(in the rows, 128 means zero)
Here are made-up nodes, facts about them, and rows of numbers that follow some of those facts. Name the node behind each unnamed row.

Facts:
Σ: points at; Φ: belongs to class
bobriflo {Σ=duvunur, Φ=a}
bofem {Σ=dasor, gumin, stibrim, Φ=b}
braflek {Σ=sobok, pluba, gruko, Φ=b}
broko {Σ=groni, Φ=b}
broriple {Φ=b}
brotan {Σ=kifak, skenu, Φ=a}
brudisen {Σ=nuris, stalu, gruko, Φ=a}
brusos {Σ=pluba, Φ=b}
budis {Σ=skenu, Φ=d}
dalik {Σ=skele, tusku, Φ=a}
dasor {Σ=kifak, Φ=d}
depun {Σ=pidan, skofor, Φ=b}
divel {Σ=budis, tugrer, Φ=a}
dolotre {Σ=kifak, laval, soluk, nena, Φ=a}
dotri {Σ=triklam, Φ=b}
drebrevan {Σ=laval, luratel, Φ=a}
dreki {Σ=triklam, klapaklir, Φ=d}
drekluk {Σ=gida, Φ=d}
drese {Σ=grilom, napum, kunek, Φ=c}
drezi {Σ=lozi, zipim, skefelon, Φ=a}
dribri {Σ=zipim, Φ=a}
drinel {Σ=pluba, Φ=a}
drobram {Φ=a}
droklil {Σ=stolazes, divel, Φ=b}
drudres {Σ=nustur, lagrir, Φ=a}
druklo {Σ=brotan, putre, Φ=a}
dufe {Σ=nudrer, grilom, klutrul, Φ=d}
dustar {Σ=trudek, rasok, pluba, Φ=b}
duvunur {Φ=a}
fafu {Σ=droklil, pluba, Φ=a}
ferik {Σ=skele, koplapin, nudrer, drinel, Φ=a}
fesak {Σ=rapli, Φ=c}
festo {Σ=pebretrun, nustur, Φ=a}
fevu {Σ=gida, ferik, Φ=a}
fisem {Σ=sobok, fevu, skenu, Φ=a}
fiste {Σ=vezuplo, Φ=c}
flaren {Σ=grilom, Φ=c}
fleme {Σ=zipim, padrinos, Φ=d}
fleskel {Φ=d}
flodrin {Σ=luzi, sibes, gruko, Φ=d}
floki {Σ=seklel, dalik, setus, Φ=a}
flopovim {Σ=skele, dasor, Φ=b}
flotrok {Σ=brotan, Φ=b}
flubol {Σ=floki, lilum, Φ=a}
fostak {Σ=stipodir, dribri, Φ=b}
gamu {Σ=luzi, Φ=d}
gida {Σ=kifak, skenu, Φ=a}
gonarek {Σ=kifak, pluba, Φ=c}
goplin {Σ=retrem, Φ=a}
grifur {Σ=skagres, togazel, gumin, retrem, Φ=b}
grilom {Σ=fleskel, Φ=a}
groni {Σ=telu, Φ=d}
groti {Σ=rutotram, Φ=b}
gruko {Σ=tusku, Φ=a}
gudul {Σ=klapaklir, Φ=d}
gumin {Σ=stogral, Φ=a}
kaskam {Σ=kifak, klafla, restan, Φ=b}
kaskik {Σ=flaren, Φ=a}
kesan {Σ=zipim, klapaklir, Φ=a}
kidre {Σ=drinel, klapaklir, Φ=b}
kifak {Σ=pluba, Φ=a}
kisaskik {Σ=flotrok, Φ=b}
klafla {Φ=d}
klami {Σ=sobok, klapaklir, vopir, Φ=b}
klapaklir {Σ=sobok, gonarek, nena, Φ=a}
klazi {Σ=rapli, putre, Φ=a}
klezim {Σ=neple, Φ=b}
klubru {Φ=b}
klufer {Σ=skele, flotrok, Φ=a}
klunil {Σ=kaskam, klubru, goplin, Φ=b}
klupli {Σ=fevu, Φ=a}
klutrul {Σ=dreki, Φ=a}
kodir {Σ=bofem, Φ=a}
koplapin {Σ=padrinos, zira, Φ=c}
kunek {Σ=plutrim, Φ=d}
lagrir {Σ=festo, nena, Φ=c}
laval {Σ=nuris, tugrer, Φ=a}
liklosu {Σ=fleme, Φ=b}
lilum {Φ=a}
limuk {Σ=pluba, Φ=d}
loflas {Σ=drinel, Φ=c}
lorol {Σ=nena, stipodir, Φ=a}
lozi {Φ=a}
ludak {Σ=skele, stogral, Φ=c}
luratel {Σ=klezim, lilum, Φ=d}
luzi {Φ=a}
matrir {Σ=fleskel, broriple, drudres, Φ=b}
melar {Σ=kaskam, lozi, pluba, Φ=a}
mestir {Σ=nudrer, Φ=a}
naplu {Σ=dufe, Φ=a}
napum {Σ=matrir, Φ=a}
nena {Σ=pluba, Φ=b}
neple {Φ=c}
nerek {Σ=triklam, klafla, Φ=b}
noskosos {Φ=d}
nudrer {Σ=braflek, Φ=a}
nufla {Σ=duvunur, grilom, klapaklir, Φ=c}
nuris {Φ=a}
nustur {Σ=stogral, Φ=b}
padrinos {Φ=b}
patisek {Σ=vopir, Φ=d}
pebretrun {Σ=dalik, Φ=c}
pidan {Σ=triklam, pluba, stipodir, Φ=d}
pifam {Σ=kifak, pluba, vesil, Φ=a}
plafasa {Σ=goplin, plutrim, Φ=a}
plagren {Σ=sagredre, triklam, Φ=a}
pleklen {Σ=stalu, Φ=c}
pleri {Σ=topu, saklel, Φ=a}
plevak {Σ=flaren, Φ=c}
plotas {Σ=dufe, vesil, Φ=a}
pluba {Φ=b}
plunek {Σ=tusku, depun, Φ=d}
plutrim {Φ=c}
pogros {Σ=kifak, Φ=b}
popas {Σ=gonarek, skenu, Φ=b}
putre {Φ=c}
rapli {Σ=klafla, Φ=b}
rasok {Σ=luzi, Φ=c}
restan {Σ=kifak, Φ=d}
retrem {Φ=d}
ribris {Σ=plotas, stalu, divel, Φ=b}
ridrun {Σ=klutrul, Φ=a}
rubrin {Σ=mestir, kifak, fesak, Φ=b}
rutotram {Σ=kifak, nena, Φ=c}
safur {Σ=pebretrun, Φ=a}
sagredre {Φ=d}
saklel {Σ=drekluk, Φ=a}
sefleklas {Σ=nena, gruko, Φ=a}
segre {Σ=pluba, fafu, Φ=b}
seklel {Σ=dalik, Φ=a}
seplel {Σ=broriple, nufla, Φ=b}
setus {Σ=gonarek, Φ=a}
sibes {Σ=kifak, grilom, Φ=a}
sidus {Σ=stogral, brudisen, Φ=c}
skagres {Σ=sibes, restan, braflek, Φ=b}
skebovir {Σ=tusku, retrem, Φ=a}
skefelon {Σ=vifor, treki, Φ=a}
skele {Φ=c}
skenu {Φ=a}
skofor {Φ=a}
skopi {Σ=tobun, Φ=d}
skostas {Σ=brotan, pluba, Φ=b}
skufogrok {Σ=pluba, klapaklir, skostas, Φ=b}
sobok {Σ=pluba, Φ=b}
soluk {Σ=stolazes, Φ=b}
stadur {Σ=skagres, kifak, Φ=a}
stalu {Σ=vifor, Φ=d}
stibrim {Σ=tusku, nena, Φ=a}
stipodir {Σ=mestir, stibrim, Φ=b}
stogral {Σ=sobok, Φ=b}
stolazes {Φ=a}
stovak {Σ=flaren, dalik, gida, Φ=a}
stubrak {Σ=stogral, zipim, Φ=d}
tekizem {Σ=padrinos, Φ=a}
telu {Σ=neple, stibrim, Φ=a}
tobek {Σ=kaskam, lilum, dreki, Φ=a}
tobun {Σ=nustur, tusku, neple, sibes, Φ=a}
togazel {Φ=c}
topu {Σ=gonarek, rapli, Φ=d}
trafal {Σ=gonarek, gruko, Φ=c}
tratre {Σ=klezim, gonarek, vopir, Φ=c}
trebri {Σ=vada, rutotram, Φ=b}
tregre {Σ=klapaklir, noskosos, Φ=d}
treki {Σ=seplel, Φ=b}
triflam {Σ=fafu, Φ=c}
triklam {Σ=pluba, Φ=a}
trisedes {Σ=grilom, Φ=d}
trobam {Σ=broriple, ludak, luzi, Φ=a}
troplipir {Σ=lorol, Φ=c}
trudek {Σ=tekizem, kunek, Φ=a}
tugrer {Σ=limuk, Φ=a}
tukapan {Σ=dolotre, rasok, Φ=a}
tusku {Σ=pluba, Φ=b}
vada {Σ=restan, Φ=a}
vesil {Φ=a}
vezuplo {Σ=sobok, drebrevan, Φ=d}
vifor {Σ=kifak, dreki, noskosos, Φ=b}
vikir {Σ=triklam, luratel, Φ=d}
vipagran {Σ=togazel, lilum, skofor, Φ=b}
vitra {Σ=luzi, Φ=d}
vofol {Σ=nerek, gida, Φ=a}
vopir {Σ=ludak, luratel, Φ=d}
vubu {Σ=klezim, nustur, grifur, lagrir, Φ=c}
zasun {Σ=restan, Φ=a}
zilu {Σ=setus, noskosos, Φ=c}
zipar {Σ=melar, brusos, Φ=a}
zipim {Φ=a}
zira {Σ=kifak, triklam, Φ=a}
zoram {Σ=plunek, ludak, drobram, Φ=a}

Named rows:
groni: [148 128 135 128 138 128 145 117 133 133 138 134 137 140 138 133 118 126
 125 126 123 130 101 138 116 157 128 131 107 121]
ferik: [120 127 129 161 153 131 117 118 136 129 151 137 122 122 134 121 119 121
 121 147 146 148 130 121 124 121 124 123 109 126]
drebrevan: [130 123 128 162 143 143 120 108 138 125 130 122 109 117 135 118 129 127
 138 138 121 135 119 108 126 133 126 122 114 125]
zipim: [107 141 129 132 127 119 148 130 146 129 133  89  91 108 126 116 156 161
 129  79 166 109 117 140 164  95 109 171 152 156]
drezi: [125 123 130 149 134 135 123 120 134 122 128 120 109 119 133 115 132 126
 135 129 134 129 125 112 133 129 123 136 119 129]
kesan: [134 109 155 146 102 140 126 111 114 119  92 119  86 103 117 112 148 122
 146 121 122 103 116 100 132 142 120 142 127 132]
klapaklir: [150  83 192  97  27 147 127 111  98  98  47 134  63  66  94  94 178 107
 154 130  93  44 114  67 149 184 123 165 139 123]
kaskik: [120 120 133 154 133 122 122 132 110 120 125 143 113 132 126 125 108 103
 133 140 158 137 132 130 115 129 125 138 113 130]
dalik: [148 145 119 131 151 109 138 133 180 116 215 138 154 141 164 104  87  97
 107 191 117 152 147 130 155 136 147 150  72 126]
flotrok: [121 129 110 138 130 141 129 113 133 140 137 124 136 152 115 152 132 133
 126 130 116 134 144 132 113 118 127 109 115 116]
rapli: [137 139 128 151 120 145 135 103 133 133 125  94 128 166 132 139 129 141
 148 120  96 148 124 120 127 126 132 106 128 130]
vada: [122 122  90 150 142 135 117 130 127 122 116 125 128 120 143 123 116 119
 130 124 126 132 144 120 120 136 131 137 116 110]
trebri: [132 129 123 131 106 130 135 124 131 131 129 124 130 155 119 146 124 125
 128 136 106 121 144 129 124 130 130 125 116 119]
loflas: [136 122 144 120 145 133 133 126 116 140 123 141 125 129 132 139 113 126
 139 152 123 126 120 125 135 124 120 108 141 131]
sagredre: [128 145 130 111 132 108 164 139 144 145 137  96 125 139 134 132 140 162
 122  68 157 123  93 169 148 116 118 163 154 159]
napum: [120 120 134 157 134 125 120 127 118 121 128 135 114 124 133 122 114 110
 130 138 150 136 129 122 119 128 123 133 111 128]
kunek: [137 125 138 137 142 125 144 121 125 140 126 137 131 139 126 138 121 125
 125 115 142 133  99 143 111 147 124 128 114 126]
safur: [128 125 123 149 142 128 123 124 139 120 143 129 123 122 141 113 119 117
 128 143 133 138 129 117 132 131 129 136 110 124]
padrinos: [113 154 124 123 112 109 158 130 145 141 145  87 113 155 114 145 146 161
 131  84 149 124 123 156 157  85 113 150 153 156]
mestir: [123 126 127 157 133 127 121 132 122 120 126 134 118 131 136 121 109 105
 133 139 142 136 130 123 121 128 129 134 110 123]

Rows to name:
No name comes twice in this set of rows, the named rows included.
[ 90  98 126 118 156 172 125  63 150 185 161 173  85  69  39 161 207 168
  89 144 117  54 157  91 105 111  83 110 106 100]  stogral
[126 129 117 156 149 126 121 129 130 122 144 138 129 134 142 120 102 109
 127 148 140 145 134 124 120 128 129 130 102 120]  stovak
[129 124 141 128 144 125 134 139 101 143 117 151 122 136 133 150  91 111
 141 157 141 124 119 138 127 120 112 119 130 131]  plevak
[101 141  89 126 138 116 142 146 154 130 133  89 106 113 135 120 143 156
 126  74 158 116 133 149 160  93 116 175 156 146]  skenu
[129 123 125 138 132 128 128 124 143 117 142 134 120 117 132 113 122 113
 126 148 127 124 131 114 138 137 130 144 108 123]  brudisen
[134 126 119 128 132 113 133 136 155 118 163 145 133 124 138 112 107  99
 115 167 129 122 149 125 143 141 134 158  92 117]  tobun
[131 149 130  98 132 110 169 155 149 142 141  98 111 136 145 135 117 153
 137 109 147 106 112 158 181  91 113 164 169 161]  neple
[125 117 141 136 138 121 135 144  88 142 106 161 117 141 125 155  83 102
 142 152 156 121 122 145 118 119 111 116 132 129]  drese
[126 145 128 107 133 102 166 140 154 142 149 105 126 138 132 127 137 157
 119  81 158 121  96 170 151 116 119 174 149 157]  retrem
[131 114  75 113  99 131 115 154 131 107  95 130 138 111 147 108 119 105
 134 120 101 103 161 115 133 156 147 155 130 103]  dolotre
[152 132 144 124  87 127 149 115 140 120 142 121 135 164 129 135 113 107
 137 154  90 125 134 128 137 143 137 130 109 126]  stipodir
[128 124  66 160 144 154  85 139 116 109  77  96 156 122 168 111 126 139
 151  88  90 167 140 111 108 139 156  97 155 108]  zira

The same nodes again, as new rows of numbers:
Named rows:
zasun: [129 144 128 119 166 133 152 143 144 128 139 137 133 129  94 153 106 108
 148 117 153 131 138 122 123 175 124 107 151 118 125 122 136 125 101 145
 133 136 131 160 130 126 128 137 159 143 145 121 106 136]
retrem: [186 117 113 157 124 190 119 132 141 146 119 145 165 151 142 102 150 115
 140 131 164 120  86 147 116 137 138 162 134 149 157 121 114 105 178 165
  78 128 121 158 117 141 141 107 105 127 184 156 154 123]
patisek: [183 146 132 140 155 150 121 120 142 138 113 141 159 124 121 135 145 161
 135 114 153 119 100 151  87 121 149 143 133 127 135 123 107 119 147 150
 117 136 108 152 141 116 142 102 135 112 149 155 146 110]
noskosos: [186 120 107 161 131 187 118 132 137 139 115 152 168 150 134 104 157 120
 140 133 160 113  89 148 110 127 131 151 131 154 162 126 110 108 185 160
  76 128 122 168 115 143 141 108 110 120 175 153 156 122]
tregre: [164 159 131 158 156 161 109 112 125 128 118 163 174 125 114 145 151 149
 156 125 155 115 107 155  99  87 124 140 130 127 160 136 102 115 161 139
 118 126 105 182 124 123 136  97 155 102 119 138 158 100]
lagrir: [151 141 142 147 132 191 141  88 113 134 136 120 161 140 122 117 137 102
 157 100 136 191  86 136 173 133  91 127  88 113 119 138  94  90  74  90
 172 121 129 118 100 101 115 137 118 177 140 158 150 120]
flubol: [142 133 129 135 158 134 145 132 134 134 134 140 113 138 102 160 107 101
 139 116 154 125 138 129 107 163 120 122 156 130 133  98 137 125 130 149
 134 133 109 153 126 113 122 138 158 140 141 114 106 141]
kisaskik: [126 152 125 136 144 124 132  95 145 145 127  90 131 114 144 129 128 124
 129  99 134 102 121 136  93 125 116 129 131 155 104 121 145 117 165 159
 122 131 139 108 127 130 115 152 129 121 125 128 123 113]
kifak: [112 121 103 154 159 157 128 216 137  94 150 105 174  90  77  76 127 118
 110  87 192 143 133 141 194 219  98  51 225  81 143 161 141 130  46 120
 155  89  94 143  84 139 156 136  99  74 127  84 106 141]
rutotram: [154 160 140 160 159 201 144 125 124  95 137  99 222 120 104  83 153  91
 164  95 158 186  90 122 195 148  93  82  85  86 130 166  97  97  47  70
 154  83 163 149 113 134 110 136 104 166 139 142 133 110]
setus: [152 130 132 176 162 134 176 123  92  90 113 162 132 111  90 156 117 102
 141  90 158 118 139 144 105 139 118 110 145 133 134  57 115 122 135 137
 125 106  85 171 142  77 104 135 155 125 128  82 129 140]
duvunur: [130 106 103 149 130 170 149 140 125 134 146 165 127 154 117 133 119  74
 156 132 152 120 123 124 133 162 100 131 159 154 152 103 135 113 151 159
  94 137 122 169 106 135 128 147 139 145 163 109 126 154]
drobram: [138  99 104 148 132 171 153 140 124 136 138 158 126 153 117 130 117  72
 145 130 156 121 122 131 130 172 107 132 153 158 151 102 135 112 150 162
  94 138 121 165 104 133 128 146 132 148 171 112 126 154]
tugrer: [133 130 123 129 152 128 147 137 132 130 134 142 112 130 102 156 106 112
 141 109 147 127 132 127 110 168 124 119 166 123 125 100 138 125 119 151
 143 142 106 147 122 108 131 139 161 137 140 115 111 146]
gamu: [188 137 139 102 145 148 140 133 145 130  85 143 144 106  92 118 141 189
 138 100 129 129  75 125  98 149 179 145 121 142  96 137 114 103  96 167
 101 175 120 128 150 105 142 128 135 128 170 180 162 102]
broko: [124 151 125 132 141 134 133 101 150 143 127  96 132 114 138 132 123 125
 137  95 134 108 124 134 104 126 114 132 127 158 107 126 146 111 158 160
 123 136 145 108 126 128 113 151 132 124 121 131 125 110]
pidan: [187 150 115 118 153 154  63 161 150 156  95 114 127 124  79 119 127 157
  86 117 165 141 111 180  98 153 121 128 181 129 165 171 117 119 124 144
 147 149  73 124 101 129 159 103 133  78 133 158 137 103]
loflas: [162 128 125 130 138 150 126 100 116 138 131 125 135 146 140 111 146 109
 126 117 126 149  84 128 101 135  87 129 121 106 114 124 124 110 129 107
 166 141 117 135 107 119 122 150 111 141 133 168 143 146]
lozi: [134 102 102 148 133 172 148 143 122 137 139 157 120 154 115 131 116  75
 144 128 157 121 123 127 130 174 104 134 159 157 152 104 135 120 149 161
  97 136 123 167 106 131 130 146 132 144 169 115 125 155]
topu: [208 144 139 167 161 147 142 122 115 104  84 147 159 110 111 128 153 158
 131  98 153 110  99 157  71 108 148 136 128 132 138  91 101 116 162 146
 104 115  86 159 155  88 124 106 127  99 144 138 159 108]

Which node is each row?
No name comes twice in this set of rows, the named rows included.
[127 141 139 153 136 157 147 121 141 141 150 123 126 142 105 156  96  82
 161  99 168 154 135 144 160 168 130 137 150 122 139  91 123 108 103 144
 147 111 105 132 104  97 120 132 163 170 152 111 106 127]  skebovir
[182 148 145 122 140 156 138 129 148 128  98 140 157 110 103 120 142 178
 154  97 137 136  76 128 125 140 174 147 122 126 105 130 107  99  91 160
 111 159 116 129 143 103 138 121 132 134 168 172 160  97]  flodrin
[160 150 121 174 195 124 175 170 131  73 137 119 186 109 105 117 136  87
 132 106 182  99 147 127  98 161 124  68 161  88 141  86 143 144 138 126
 111  65 130 200 152 135 116 133 121 111 139  83  92 149]  gida
[207 167 129 104 179 137  84 139 153 156  88 121 130 136  86 148 126 152
 102 133 149 123 117 167  49 124 134 133 136 141 163 156 117 129 152 150
 128 152 108 153 140 138 143  99 157 104 141 164 127 102]  vikir
[147 145 123 176 150 130 163  99 114 100 103 107 150  95 137 121 143 122
 127  78 142  87 124 145  82 111 113 117 123 161 107  80 134 113 183 150
 106 101 122 130 145 105  99 147 114 102 115 100 140 119]  popas
[ 74 104 107 115 184 134 175 121 143 169 182 133 130 150 159 173 108 142
 118 141 151 121 153 138  95 195 136 125 145 131 104 144 109 129 114 141
 148 147 140 146 137 119 166 105 134 137 154 124 121 160]  gumin
[186 179 130 149 194 168 128 180 174  91 124  96 250 102 104  81 163 147
 152 112 188 125 106 128 134 146 154  76 129  76 140 179 118 123  88 118
  96  81 171 186 150 172 140  96 111 109 156 140 121  94]  restan
[132 144 136 137 149 155 149 124 137 139 142 130 124 137  96 164  98  92
 157 109 157 147 137 137 147 168 132 128 140 128 133 107 122 112  96 145
 140 127 116 135 117 103 121 133 167 166 150 118 112 125]  telu
[ 61 123 105 114 168 137 160  85 159 181 171  78 146 130 199 148 124 158
 112 123 133 104 135 145  86 156 130 131 112 165  74 162 119 109 150 145
 140 143 173  97 138 135 155 117 107 128 136 141 137 128]  nustur
[134 125 114 132 173 157 132 109 150 167 152 135 171 145 172 143 147 177
 121 141 152 113 108 156  78 137 151 143 129 129 121 160  93 116 153 142
 122 141 137 154 140 134 170  75 115 113 157 166 152 125]  stubrak

The same nodes again, as new rows of numbers:
Some nodes and their rows:
tregre: [133 124 123 130 132 138 124 125 123 135 109 134 137 124 119 127 127 133
 130 133 128 100 118 145 137 129 131 131 128 138  99 130 141 123 118 118
 132 134 134 122 110 137 144  99]
zipar: [122 130 135 132 133 128 132 125 123 134 138 121 133 130 129 133 125 129
 121 122 132 136 135 135 133 125 124 133 126 127 140 125 127 130 129 126
 128 123 127 134 130 127 133 135]
vifor: [103 121 131 121 130 135 107 125 141 106 139 136 113 113 126 122 107 134
 157 136 101 158 112 125 144 149 132 127 134 122 109 131 122 120 139 131
 121 119 137 126 102 142 118 139]
stolazes: [191 135 124 127 109 112 155 136 109 147 105 139 127 130 129 109 132 141
 127 152 127  99 169 114 131 134 137 139 128 149 117 133 124 164 137 108
 130 133 121 138 144 107 124 136]
lozi: [192 132 133 129 107 114 158 136 106 149 107 140 126 131 127 105 130 141
 128 149 126  99 169 113 131 134 138 140 129 149 117 133 127 164 135 105
 130 131 120 139 143 106 120 137]
treki: [ 99 133 113 115 136 129 104 128 140 134 126 129 126 129 138 128 125 129
 142 131 141 136 113 130 109 125 126 128 116 124 124 125 121 123 129 138
 126 116 132 125 127 126 126 128]
groti: [105 127 108 117 132 132 106 125 139 130 125 131 119 128 139 127 125 131
 134 132 136 139 108 130 118 131 126 129 126 128 127 128 123 116 132 140
 125 123 129 122 121 133 123 130]
pluba: [152 128 206 108  97 107 125 132  91 135  84 142 105 132 101 105 133 125
 179 141 131 196 170 111 132 133 133 106 126 122 114 156 120 157 105 114
 129 128 106 133 144 102  69 135]
klami: [120 101 121 117 129 139 106 120 129 124 115 137 123 132 136 120 117 140
 143 129 148 102 106 157 139 128 127 131 107 137 114 131 128 118 122 122
 127 118 139 114 111 133 135 101]
stovak: [ 86 133 144 133 133 119 131 125 134 143 148 119 139 132 120 138 125 125
 125 118 139  60 122 124 138 121 131 134 128 127 128 120 130 125 137 133
 119 126 140 140 130 124 130 139]
flaren: [ 51 169  98 133 130 125 146 122 133 129 147 115 134 136 121 135 160 120
 120 149 125  97 116 113 111 130 106 102  95 101  88 125 144 126 124 113
 120 131 153 152 147 137 129 120]
nufla: [ 85 146 103 137 126 138 158 121 122 126 130 133 138 134 124 118 143 129
 128 147 130  98 120 139 141 134 114 120  98 116  77 127 145 123 117 110
 127 136 152 135 127 145 145 100]
laval: [134 134 126 134 137 127 130 127 132 141 135 120 136 127 137 133 125 130
 115 124 132 141 137 135 129 125 123 140 129 132 145 123 126 128 134 130
 130 123 126 131 133 130 137 135]
sagredre: [197 137 127 121 110 114 140 143 113 139  87 143 126 125 120 110 139 135
 134 152 118  98 159 103 113 134 145 127 137 147  98 134 134 159 130 112
 136 138 116 131 137 106 121 119]
klazi: [126 131 135 133 133 121 129 127 132 139 134 124 136 127 133 131 121 132
 126 122 134 129 139 136 134 124 125 140 128 132 137 124 123 133 131 128
 129 124 129 134 131 125 141 136]
tukapan: [130 132 122 134 136 129 133 127 129 137 137 121 131 127 135 134 126 132
 116 124 132 145 134 136 131 125 121 136 129 131 142 125 126 128 133 128
 128 125 125 133 130 131 137 138]
klezim: [110 128 100 119 134 131 109 130 139 137 124 133 126 130 143 128 126 126
 130 132 142 141 110 130 107 126 128 132 125 130 133 125 119 120 131 144
 130 125 125 122 124 127 129 128]
gruko: [111 134  81 141 132 137 145 125 128 169 134 121 128 142 133 132 148 116
  79 125 150 124 110 131 138 117 124 147 155 140 156 125 131 102 139 151
 126 149 114 128 128 142 127 139]
stibrim: [127 130  63 147 131 153 153 130 120 174 133 127 129 141 137 125 146 113
  65 134 138 157 108 135 149 126 123 154 163 146 154 127 133  99 142 150
 129 155 111 126 115 154 128 137]
telu: [131 133  96 139 135 140 140 130 125 152 136 124 137 133 139 132 132 124
  95 129 133 150 127 132 128 124 123 146 139 135 148 121 128 121 138 137
 130 134 120 131 127 136 136 136]

Rows to name:
No name comes twice in this set of rows, the named rows included.
[126 133 133 131 137 117 123 126 137 136 136 118 136 125 136 135 125 133
 124 118 138 129 136 136 127 120 122 137 123 129 143 122 123 129 132 132
 128 121 129 134 135 126 139 136]  divel
[101 115 136 116 130 130 107 123 150  89 144 128  95 109 119 125 112 131
 151 133  95 161 106 118 154 154 129 120 145 115 124 136 123 107 145 135
 111 121 135 123 108 146 105 153]  pogros
[105 120 154 121 121 136 116 122 107 139 108 132 102 133 113 118 134 112
 142 128 137 241 122 143 148 130 118 119 144 119 135 150 126 106 108 138
 128 137 106 120 121 144  88 130]  nena
[124 132 135 137 132 134 132 127 121 138 139 127 143 128 130 129 119 131
 130 126 124 135 139 136 134 129 128 140 126 130 132 121 126 136 129 123
 130 122 131 134 120 128 138 132]  tobek
[131 139 118 124 138 127 118 132 136 131 118 121 134 123 125 138 137 125
 121 129 127 125 122 123 106 124 128 120 131 130 119 126 135 125 124 131
 133 129 126 128 132 126 133 119]  kunek
[ 88 158 108 120 135 127 114 124 131 141 126 113 131 128 117 140 150 126
 115 148 122 113 117 119 105 129 116 108 118 120  97 128 145 130 127 112
 122 127 135 145 132 133 128 122]  trisedes
[137 130  89 144 133 148 146 126 121 157 128 130 134 133 137 124 132 126
  88 131 127 174 124 144 147 130 120 151 146 140 143 127 131 114 134 134
 132 141 117 127 115 151 139 129]  lorol
[135 121  98 138 129 141 150 130 137  99 138 131 131 134 140 129 139 118
 111 120 127 123 113 123 116 123 127 121 123 118 137 121 129 117 122 138
 137 141 131 115 134 137 142 111]  vubu
[124 132 135 131 134 122 128 127 130 137 136 118 136 127 134 136 126 128
 124 120 135 147 138 136 125 120 121 133 126 125 142 126 124 133 130 129
 129 122 126 133 136 126 135 137]  tugrer
[134 127  93 139 132 140 145 125 123 154 129 125 126 132 137 127 136 127
  89 130 138 152 123 143 150 126 118 147 144 140 146 129 131 110 135 135
 129 139 119 128 124 147 136 132]  sefleklas
[108 139 134 139 133 136 136 127 117 144 143 127 149 128 129 129 116 130
 133 130 119 130 138 138 135 131 126 140 119 130 120 121 130 140 129 119
 131 119 136 141 115 132 141 130]  klutrul
[133 127 129 136 135 130 125 126 130 134 137 122 141 128 137 133 120 131
 121 118 131 139 134 139 129 124 125 139 125 133 144 121 124 132 130 127
 131 120 128 128 128 127 140 132]  drebrevan
[133 118 140 126 131 131 119 124 148  79 146 122  96 102 102 135 121 126
 128 126  70 151 109 109 159 154 133 113 167 120 123 137 138 108 142 129
 116 135 129 123 104 152 111 149]  dasor

